Below are the code and all the weights of a small trained network. Each question names an input and a class and asks about switching units off, where a switched-off unit gives its printed mean instead of its output.

import numpy as np


def w(rows, s, z=0):
    codes = np.array(rows[::2]) - 128.0
    scale = np.full(codes.shape[1], s)
    scale[-1] = z or s
    return codes * scale


def f(y):
    return y / 2 * (1 + np.tanh(0.7978845608 * (y + 0.044715 * y**3)))


def log_softmax(a):
    a = a - a.max(-1, keepdims=True)
    return a - np.log(np.exp(a).sum(-1, keepdims=True))


def net(x, mask):
    res = np.array(x, float).reshape(1, 6) / 4 @ E
    y = f(res @ A[0][:, :-1].T + A[0][:, -1])
    res = res + np.where(mask, y, B[0][:, -1]) @ B[0][:, :-1]
    return log_softmax(res[-1] @ U[:, :-1].T + U[:, -1])


A, B = {}, {}
E = w([
[52,48,120,216,149,182,207,38,140,120,160,182],'x0',
[146,71,138,174,95,83,82,113,20,11,112,57],'x1',
[161,112,131,151,116,139,102,109,189,120,158,92],'x2',
[125,114,143,97,131,138,131,121,116,128,135,131],'x3',
[131,99,31,93,62,201,132,138,178,51,81,146],'x4',
[168,143,51,146,151,245,93,70,73,217,108,46],'x5',
],0.012)
A[0] = w([
[226,191,125,19,117,76,62,187,115,135,73,81,107],'neuron 0',
[165,66,111,186,117,106,101,109,25,79,110,79,61],'neuron 1',
[112,101,189,136,125,36,141,149,195,52,149,228,84],'neuron 2',
[131,71,163,176,86,117,128,134,55,42,75,62,68],'neuron 3',
[142,148,198,137,83,139,156,136,149,95,142,139,59],'neuron 4',
[87,94,138,118,115,111,138,180,143,130,147,117,31],'neuron 5',
[48,63,148,231,145,174,184,43,138,132,99,150,97],'neuron 6',
[133,118,104,107,60,185,141,140,164,96,41,135,71],'neuron 7',
[105,191,150,110,171,204,201,169,231,220,144,195,41],'neuron 8',
[82,129,202,137,86,100,177,195,160,70,141,131,22],'neuron 9',
[132,154,206,171,146,88,103,83,61,131,148,120,56],'neuron 10',
[93,76,129,197,173,189,202,54,135,94,152,179,93],'neuron 11',
[140,133,139,139,158,124,105,120,110,132,133,156,7],'neuron 12',
[98,103,175,122,126,144,146,146,150,135,90,82,73],'neuron 13',
[163,143,129,140,195,76,127,60,71,209,171,108,36],'neuron 14',
[128,136,118,141,127,99,142,138,152,135,100,92,94],'neuron 15',
[63,54,114,210,142,141,179,52,112,141,161,167,74],'neuron 16',
[101,164,122,129,131,162,163,142,151,173,125,96,34],'neuron 17',
[102,128,148,109,118,182,92,109,143,69,48,132,39],'neuron 18',
[159,138,51,214,100,203,105,112,60,207,128,94,78],'neuron 19',
[109,100,1,69,70,183,138,138,141,40,94,152,56],'neuron 20',
[168,146,104,135,179,253,89,55,58,178,94,71,97],'neuron 21',
[198,201,141,83,103,110,54,183,132,147,98,112,57],'neuron 22',
[104,91,78,111,188,170,144,188,160,79,92,106,2],'neuron 23',
[78,100,162,169,75,131,62,165,85,78,123,109,53],'neuron 24',
[105,174,101,166,100,104,115,154,133,154,103,138,51],'neuron 25',
[129,213,122,96,159,174,144,189,201,166,142,149,44],'neuron 26',
[100,158,248,185,238,51,127,126,109,215,193,80,28],'neuron 27',
[121,118,153,123,146,143,116,130,160,115,136,113,43],'neuron 28',
],0.0094,0.0039)
B[0] = w([
[87,167,218,159,134,172,84,194,69,154,97,69,246],'neuron 0',
[224,74,125,101,154,108,103,83,89,183,179,176,217],'neuron 1',
[12,119,68,55,210,64,120,134,169,91,126,157,250],'neuron 2',
[205,63,119,124,181,127,114,46,96,167,153,137,221],'neuron 3',
[102,102,131,138,158,123,157,145,139,109,121,138,155],'neuron 4',
[102,116,106,149,144,107,121,122,127,111,113,126,144],'neuron 5',
[112,160,169,139,119,161,99,199,72,173,104,56,224],'neuron 6',
[132,201,131,171,82,153,173,109,181,79,114,134,174],'neuron 7',
[250,65,145,124,162,112,118,50,66,173,187,194,228],'neuron 8',
[77,101,88,74,151,127,140,165,149,136,161,160,200],'neuron 9',
[174,154,111,170,53,134,153,86,189,86,113,155,187],'neuron 10',
[136,174,162,141,127,159,76,193,83,143,76,67,215],'neuron 11',
[145,140,112,117,136,156,127,129,153,128,102,135,128],'neuron 12',
[122,128,130,112,119,141,130,129,118,114,140,146,125],'neuron 13',
[91,166,143,153,78,162,191,99,175,90,127,170,186],'neuron 14',
[147,177,113,114,143,114,128,140,136,143,137,112,130],'neuron 15',
[140,148,185,134,128,164,60,167,115,187,97,60,217],'neuron 16',
[136,95,126,102,153,145,117,117,140,115,134,157,147],'neuron 17',
[130,123,141,167,111,129,169,105,164,138,137,128,152],'neuron 18',
[74,117,79,100,148,85,128,176,180,114,159,174,206],'neuron 19',
[142,198,127,177,36,160,213,75,159,55,122,117,208],'neuron 20',
[1,80,81,43,221,69,153,145,186,85,121,177,224],'neuron 21',
[112,131,169,127,125,164,78,167,94,130,81,81,208],'neuron 22',
[112,149,143,157,116,145,156,106,140,104,115,138,147],'neuron 23',
[177,90,119,139,138,93,135,122,90,150,152,163,181],'neuron 24',
[111,110,147,119,122,145,99,115,145,133,153,122,132],'neuron 25',
[184,92,132,164,148,107,142,103,70,185,178,143,193],'neuron 26',
[160,175,74,182,30,165,195,119,206,69,112,89,240],'neuron 27',
[145,144,102,94,128,128,149,146,74,66,108,142,127],'neuron 28',
],0.0097,0.02)
U = w([
[120,169,177,144,109,158,74,211,101,148,84,68,247],'0',
[38,124,53,94,168,82,144,154,180,116,118,164,144],'1',
[238,100,112,141,139,116,129,53,97,157,150,164,37],'2',
[147,190,90,177,2,155,212,93,195,95,103,126,79],'3',
],0.011,0.0012)

Each question gives the input, the list of numbers given to net, and the class t.
The units are the neurons (one row each of A and B). Each row of codes is followed by its name. A weight is (code - 128) times the scale printed after its matrix; where a second scale follows, it is the last column's (A, B and U).
mask holds one flag per neuron, in row order. A switched-off neuron (its flag False) gives its mean, the last column of its row in B, instead of its output. The means were averaged over made-up inputs and are rounded, as every weight is.
A unit's drop is (log p(t) with every unit on - log p(t) with that unit switched off) / (log p(t) with every unit on - log p(t) with every unit switched off).
The circuit of an input: a set's keep is (log p(t) with only the set's units on - log p(t) with every unit switched off) / (log p(t) with every unit on - log p(t) with every unit switched off). Starting from the 12 units with the biggest drops (on a tie, the unit counted first), units are removed one at a time, each time the one whose removal leaves the highest keep (on an exact tie, the one counted first), for as long as the keep stays at least 0.8.
circuit, biggest first: the units of the circuit, biggest drop first
k most important neurons: the k neurons with the biggest drops, biggest first
drop when u is switched off: that unit's drop, to one decimal
input [7,6,4,2,6,4], class 0: 2 most important neurons	neuron 6; neuron 11
input [7,-7,0,-7,5,-4], class 0: circuit, biggest first	neuron 11
input [-6,-8,8,3,-2,7], class 2: 3 most important neurons	neuron 8; neuron 26; neuron 2
input [1,-3,-2,-3,6,-4], class 3: 2 most important neurons	neuron 20; neuron 21
input [7,-5,5,-3,-5,7], class 0: 2 most important neurons	neuron 6; neuron 16
input [6,-6,7,2,6,7], class 1: 4 most important neurons	neuron 21; neuron 19; neuron 0; neuron 22
input [-2,6,-6,-7,1,-5], class 2: 2 most important neurons	neuron 3; neuron 21
input [-4,-7,4,6,-6,1], class 2: 2 most important neurons	neuron 8; neuron 26
input [-2,-3,7,-6,5,5], class 1: 2 most important neurons	neuron 21; neuron 27
input [0,7,-1,6,-8,0], class 3: 2 most important neurons	neuron 27; neuron 10
input [-8,-6,-6,1,3,-7], class 0: 2 most important neurons	neuron 0; neuron 22
input [6,5,-3,7,-5,-3], class 0: 3 most important neurons	neuron 6; neuron 16; neuron 11
input [-5,0,7,-8,6,-2], class 3: 4 most important neurons	neuron 20; neuron 7; neuron 6; neuron 16
input [-3,2,-8,-4,5,1], class 3: circuit, biggest first	neuron 20
input [3,4,1,-2,-3,4], class 1: 3 most important neurons	neuron 21; neuron 8; neuron 19
input [1,-8,7,-1,-7,8], class 1: 2 most important neurons	neuron 21; neuron 19
input [1,6,-7,6,8,-6], class 3: 3 most important neurons	neuron 20; neuron 21; neuron 7
input [6,8,3,0,6,2], class 2: drop when neuron 1 is switched off	4.4
input [-4,2,7,4,-3,7], class 1: drop when neuron 19 is switched off	0.0
input [-4,-5,-3,-2,-6,4], class 3: circuit, biggest first	neuron 27
input [4,3,-5,1,-5,2], class 3: drop when neuron 0 is switched off	0.7
input [-4,6,3,-3,-1,4], class 2: drop when neuron 2 is switched off	0.1
